Here is a tiny trained network, its code and every weight. The questions are about switching its units off for an input and a target symbol, where a switched-off unit gives its printed mean instead of its output.

import numpy as np


def w(rows, s, z=0):
    codes = np.array(rows[::2]) - 128.0
    scale = np.full(codes.shape[1], s)
    scale[-1] = z or s
    return codes * scale


def norm(h):
    return h / np.sqrt((h * h).mean(-1, keepdims=True) + 1e-5)


def softmax(a):
    e = np.exp(a - a.max(-1, keepdims=True))
    return e / e.sum(-1, keepdims=True)


def log_softmax(a):
    a = a - a.max(-1, keepdims=True)
    return a - np.log(np.exp(a).sum(-1, keepdims=True))


def net(x, mask):
    ids = ['ΔΘΛΨαζτ'.index(c) for c in x.split()]
    T = len(ids)
    res = E[ids] + P[:T]
    u = 0
    for l in range(3):
        r = norm(res)
        for j in range(2):
            rows = slice(2 * j, 2 * j + 2)
            q, k, v = (r @ M[l][rows].T for M in (Q, K, V))
            z = softmax(np.where(np.tri(T) > 0, q @ k.T / 2**0.5, -1e9)) @ v
            o = O[l][rows]
            res = res + np.where(mask[u + j], z, o[:, -1]) @ o[:, :-1]
        u += 2
    return log_softmax(norm(res)[-1] @ U[:, :-1].T + U[:, -1])


Q, K, V, O = {}, {}, {}, {}
E = w([
[163,184,192,78,135,114,149],'Δ',
[209,255,162,107,127,84,205],'Θ',
[174,163,156,74,157,147,87],'Λ',
[142,206,104,60,109,190,137],'Ψ',
[91,148,148,154,36,189,146],'α',
[95,119,122,95,163,48,147],'ζ',
[190,97,106,72,64,69,95],'τ',
],0.011)
P = w([
[111,92,193,132,111,104,165],'0',
[133,129,136,125,106,142,199],'1',
[130,102,100,116,119,158,182],'2',
[119,141,43,117,129,131,125],'3',
[132,182,47,101,108,115,72],'4',
[110,231,15,132,86,97,1],'5',
],0.0077)
Q[0] = w([
[68,135,74,1,144,91,140],'L0H1',
[162,232,197,123,146,40,81],'L0H1',
[181,37,61,63,153,127,166],'L0H2',
[86,212,59,2,76,56,58],'L0H2',
],0.0087)
K[0] = w([
[144,113,1,153,68,146,172],'L0H1',
[153,118,54,136,170,161,62],'L0H1',
[87,91,218,119,83,182,146],'L0H2',
[104,115,33,172,87,132,160],'L0H2',
],0.0088)
V[0] = w([
[170,100,116,138,171,160,58],'L0H1',
[68,152,112,140,109,147,183],'L0H1',
[167,140,40,18,165,79,175],'L0H2',
[87,99,120,2,106,76,87],'L0H2',
],0.0057)
O[0] = w([
[202,136,153,124,130,195,100,26],'L0H1',
[110,65,72,196,133,67,117,147],'L0H1',
[205,112,111,254,161,116,155,253],'L0H2',
[123,35,102,141,149,198,236,196],'L0H2',
],0.007,0.0044)
Q[1] = w([
[203,244,87,74,189,41,113],'L1H1',
[204,135,136,157,27,31,255],'L1H1',
[90,138,163,84,115,50,170],'L1H2',
[66,21,165,111,127,178,127],'L1H2',
],0.0089)
K[1] = w([
[213,171,111,245,183,165,73],'L1H1',
[112,68,61,197,43,225,2],'L1H1',
[157,96,156,156,205,135,129],'L1H2',
[112,134,220,141,95,103,155],'L1H2',
],0.0084)
V[1] = w([
[120,59,121,65,162,172,114],'L1H1',
[180,103,83,59,89,100,119],'L1H1',
[111,161,26,133,56,171,144],'L1H2',
[119,67,98,136,2,94,120],'L1H2',
],0.0086)
O[1] = w([
[115,250,74,116,204,174,172,1],'L1H1',
[153,87,88,30,205,104,113,177],'L1H1',
[175,184,244,101,246,27,120,195],'L1H2',
[139,117,86,1,162,90,251,172],'L1H2',
],0.0075,0.0038)
Q[2] = w([
[24,88,88,63,121,190,100],'L2H1',
[24,196,187,158,57,151,60],'L2H1',
[71,204,252,165,96,163,173],'L2H2',
[75,140,78,136,181,193,130],'L2H2',
],0.011)
K[2] = w([
[143,120,179,114,78,185,207],'L2H1',
[126,176,226,174,149,171,143],'L2H1',
[88,77,145,3,180,122,85],'L2H2',
[144,94,191,110,107,188,166],'L2H2',
],0.013)
V[2] = w([
[241,104,89,62,70,141,99],'L2H1',
[2,52,57,154,148,96,153],'L2H1',
[177,67,174,185,193,191,153],'L2H2',
[202,150,55,169,155,97,119],'L2H2',
],0.0085)
O[2] = w([
[131,39,114,4,101,210,200,206],'L2H1',
[211,153,62,169,126,44,100,254],'L2H1',
[140,76,125,215,180,170,186,107],'L2H2',
[135,79,136,174,57,110,117,170],'L2H2',
],0.011,0.0034)
U = w([
[97,174,100,137,45,162,118,118],'Δ',
[119,72,214,143,14,89,124,39],'Θ',
[104,157,154,165,122,228,80,254],'Λ',
[104,108,254,157,210,97,145,124],'Ψ',
[71,217,156,84,108,96,117,156],'α',
[162,135,104,196,146,87,97,206],'ζ',
[176,76,133,81,154,133,202,77],'τ',
],0.0086,0.0044)

Each question gives the input, a string of symbols that net reads in full, and the target symbol t.
The units are the heads (2 rows each of Q, K, V and O). Each row of codes is followed by its name. A weight is (code - 128) times the scale printed after its matrix; where a second scale follows, it is the last column's (O and U).
mask holds one flag per head, layer by layer. A switched-off head (its flag False) gives its mean, the last column of its rows in O, instead of its output. The means were averaged over made-up inputs and are rounded, as every weight is.
A unit's drop is (log p(t) with every unit on - log p(t) with that unit switched off) / (log p(t) with every unit on - log p(t) with every unit switched off).
The circuit of an input: a set's keep is (log p(t) with only the set's units on - log p(t) with every unit switched off) / (log p(t) with every unit on - log p(t) with every unit switched off). Starting from all 6 units, units are removed one at a time, each time the one whose removal leaves the highest keep (on an exact tie, the one counted first), for as long as the keep stays at least 0.8.
units of the circuit, in order: the units of the circuit, biggest drop first
most important unit: the unit with the biggest drop
which heads matter: for each layer, one digit per head in row order, 1 if its drop is at least 0.15 and else 0, layers parted by /
input Ψ Ψ Δ, target Ψ: which heads matter => 00 / 01 / 10
input α ζ Ψ, target α: units of the circuit, in order => [L0H2, L2H2]
input Θ τ Θ Θ Λ Λ, target Λ: units of the circuit, in order => [L2H1, L1H2]
input Δ α Δ, target Δ: most important unit => L1H2
input Θ ζ Λ Θ Ψ, target Ψ: units of the circuit, in order => [L1H2, L2H1]
input α Ψ Θ τ ζ, target Θ: units of the circuit, in order => [L0H2, L1H1, L0H1]
input Δ ζ Δ, target ζ: which heads matter => 00 / 00 / 10
input Ψ Θ Δ, target Ψ: units of the circuit, in order => [L2H1, L0H1, L1H2]
input Ψ Λ Θ Δ, target Λ: units of the circuit, in order => [L1H2, L2H1]
input α τ τ, target α: which heads matter => 01 / 00 / 01
input ζ α τ Ψ, target α: which heads matter => 01 / 11 / 01
input α ζ Λ, target α: which heads matter => 01 / 00 / 00
input Λ Θ τ Θ Ψ Θ, target Ψ: units of the circuit, in order => [L1H2, L2H1]
input α ζ α, target ζ: units of the circuit, in order => [L2H1]
input α Θ α τ Θ α, target τ: which heads matter => 01 / 01 / 10
input Θ Θ Λ ζ ζ Ψ, target ζ: units of the circuit, in order => [L0H2, L2H1]
input τ τ α, target τ: which heads matter => 00 / 01 / 00
input Θ α α, target α: units of the circuit, in order => [L0H2, L2H2, L1H2]
input ζ Ψ Λ α, target Ψ: which heads matter => 00 / 11 / 10
input Δ τ α τ τ ζ, target τ: which heads matter => 00 / 00 / 10
input ζ Θ α, target ζ: units of the circuit, in order => [L2H1, L1H2]
input ζ Θ Θ Ψ τ ζ, target τ: which heads matter => 11 / 10 / 10
